Below are the code and all the weights of a small trained network. Each question names an input and a class and asks about switching units off, where a switched-off unit gives its printed mean instead of its output.

import numpy as np


def w(rows, s, z=0):
    codes = np.array(rows[::2]) - 128.0
    scale = np.full(codes.shape[1], s)
    scale[-1] = z or s
    return codes * scale


def f(y):
    return np.maximum(y, 0)


def log_softmax(a):
    a = a - a.max(-1, keepdims=True)
    return a - np.log(np.exp(a).sum(-1, keepdims=True))


def net(x, mask):
    res = np.array(x, float).reshape(1, 3) / 4 @ E
    y = f(res @ A[0][:, :-1].T + A[0][:, -1])
    res = res + np.where(mask, y, B[0][:, -1]) @ B[0][:, :-1]
    return log_softmax(res[-1] @ U[:, :-1].T + U[:, -1])


A, B = {}, {}
E = w([
[143,56,203,66,166],'x0',
[68,57,86,48,5],'x1',
[176,150,174,103,2],'x2',
],0.012)
A[0] = w([
[115,68,254,111,144,123],'neuron 0',
[171,191,180,196,121,75],'neuron 1',
[163,126,181,170,187,89],'neuron 2',
[137,138,150,180,150,69],'neuron 3',
[135,186,106,171,74,121],'neuron 4',
[76,141,127,192,103,255],'neuron 5',
[147,152,182,137,78,72],'neuron 6',
[98,139,98,82,89,66],'neuron 7',
[188,141,150,128,36,186],'neuron 8',
[20,103,98,56,123,80],'neuron 9',
[142,20,167,111,176,75],'neuron 10',
[125,126,199,68,132,115],'neuron 11',
[204,200,162,240,186,137],'neuron 12',
[111,89,115,105,78,45],'neuron 13',
[177,146,155,91,108,221],'neuron 14',
[80,176,78,173,99,76],'neuron 15',
[210,148,125,118,165,128],'neuron 16',
[24,91,88,122,211,64],'neuron 17',
[78,98,121,159,159,79],'neuron 18',
[154,78,152,114,165,219],'neuron 19',
[119,217,65,121,112,67],'neuron 20',
[197,153,208,159,48,96],'neuron 21',
[171,86,121,51,156,178],'neuron 22',
[69,102,108,125,94,84],'neuron 23',
[95,117,66,68,112,123],'neuron 24',
[227,143,153,182,106,123],'neuron 25',
[151,176,213,13,133,98],'neuron 26',
[16,79,86,148,199,116],'neuron 27',
[173,156,120,132,150,74],'neuron 28',
],0.012,0.01)
B[0] = w([
[156,176,90,202,75,193],'neuron 0',
[161,116,161,92,80,180],'neuron 1',
[156,103,178,97,87,187],'neuron 2',
[182,134,175,88,102,154],'neuron 3',
[104,185,54,167,102,169],'neuron 4',
[130,79,68,224,136,194],'neuron 5',
[77,196,149,13,175,154],'neuron 6',
[152,125,180,90,99,154],'neuron 7',
[93,91,104,101,195,204],'neuron 8',
[178,107,176,92,29,182],'neuron 9',
[173,252,123,212,82,179],'neuron 10',
[98,177,116,191,122,166],'neuron 11',
[167,96,139,112,105,254],'neuron 12',
[87,129,181,98,84,156],'neuron 13',
[131,103,71,129,169,189],'neuron 14',
[133,235,155,186,105,158],'neuron 15',
[183,80,156,96,99,173],'neuron 16',
[77,161,111,47,193,189],'neuron 17',
[61,173,111,57,142,151],'neuron 18',
[95,104,124,166,108,197],'neuron 19',
[142,227,152,161,74,155],'neuron 20',
[6,137,86,39,254,187],'neuron 21',
[130,134,74,171,128,184],'neuron 22',
[158,124,181,118,71,157],'neuron 23',
[200,76,206,120,60,172],'neuron 24',
[141,96,158,104,132,179],'neuron 25',
[132,202,70,145,116,173],'neuron 26',
[33,129,97,58,209,201],'neuron 27',
[177,160,187,83,73,147],'neuron 28',
],0.0085,0.019)
U = w([
[97,161,118,58,180,109],'0',
[157,254,119,210,89,78],'1',
[190,70,207,92,77,82],'2',
[145,16,57,211,145,255],'3',
],0.015,0.0099)

Each question gives the input, the list of numbers given to net, and the class t.
The units are the neurons (one row each of A and B). Each row of codes is followed by its name. A weight is (code - 128) times the scale printed after its matrix; where a second scale follows, it is the last column's (A, B and U).
mask holds one flag per neuron, in row order. A switched-off neuron (its flag False) gives its mean, the last column of its row in B, instead of its output. The means were averaged over made-up inputs and are rounded, as every weight is.
A unit's drop is (log p(t) with every unit on - log p(t) with that unit switched off) / (log p(t) with every unit on - log p(t) with every unit switched off).
The circuit of an input: a set's keep is (log p(t) with only the set's units on - log p(t) with every unit switched off) / (log p(t) with every unit on - log p(t) with every unit switched off). Starting from the 12 units with the biggest drops (on a tie, the unit counted first), units are removed one at a time, each time the one whose removal leaves the highest keep (on an exact tie, the one counted first), for as long as the keep stays at least 0.8.
units of the circuit, in order: the units of the circuit, biggest drop first
unit that matters most: the unit with the biggest drop
top k neurons: the k neurons with the biggest drops, biggest first
drop when u is switched off: that unit's drop, to one decimal
input [-7,-8,6], class 2: unit that matters most -> neuron 12
input [8,7,5], class 1: units of the circuit, in order -> [neuron 26; neuron 0]
input [2,-3,3], class 3: top 2 neurons -> [neuron 17; neuron 27]
input [8,6,-7], class 1: top 2 neurons -> [neuron 10; neuron 0]
input [-5,8,-7], class 2: top 2 neurons -> [neuron 24; neuron 9]
input [7,6,-6], class 1: top 3 neurons -> [neuron 10; neuron 0; neuron 21]
input [-4,-5,1], class 2: top 2 neurons -> [neuron 12; neuron 10]
input [-7,8,-2], class 2: top 3 neurons -> [neuron 24; neuron 9; neuron 10]
input [-1,-3,0], class 3: top 2 neurons -> [neuron 9; neuron 24]
input [4,-4,6], class 0: drop when neuron 21 is switched off -> 0.3
input [8,5,-6], class 1: drop when neuron 10 is switched off -> 0.6
input [3,-6,8], class 0: drop when neuron 21 is switched off -> 1.1
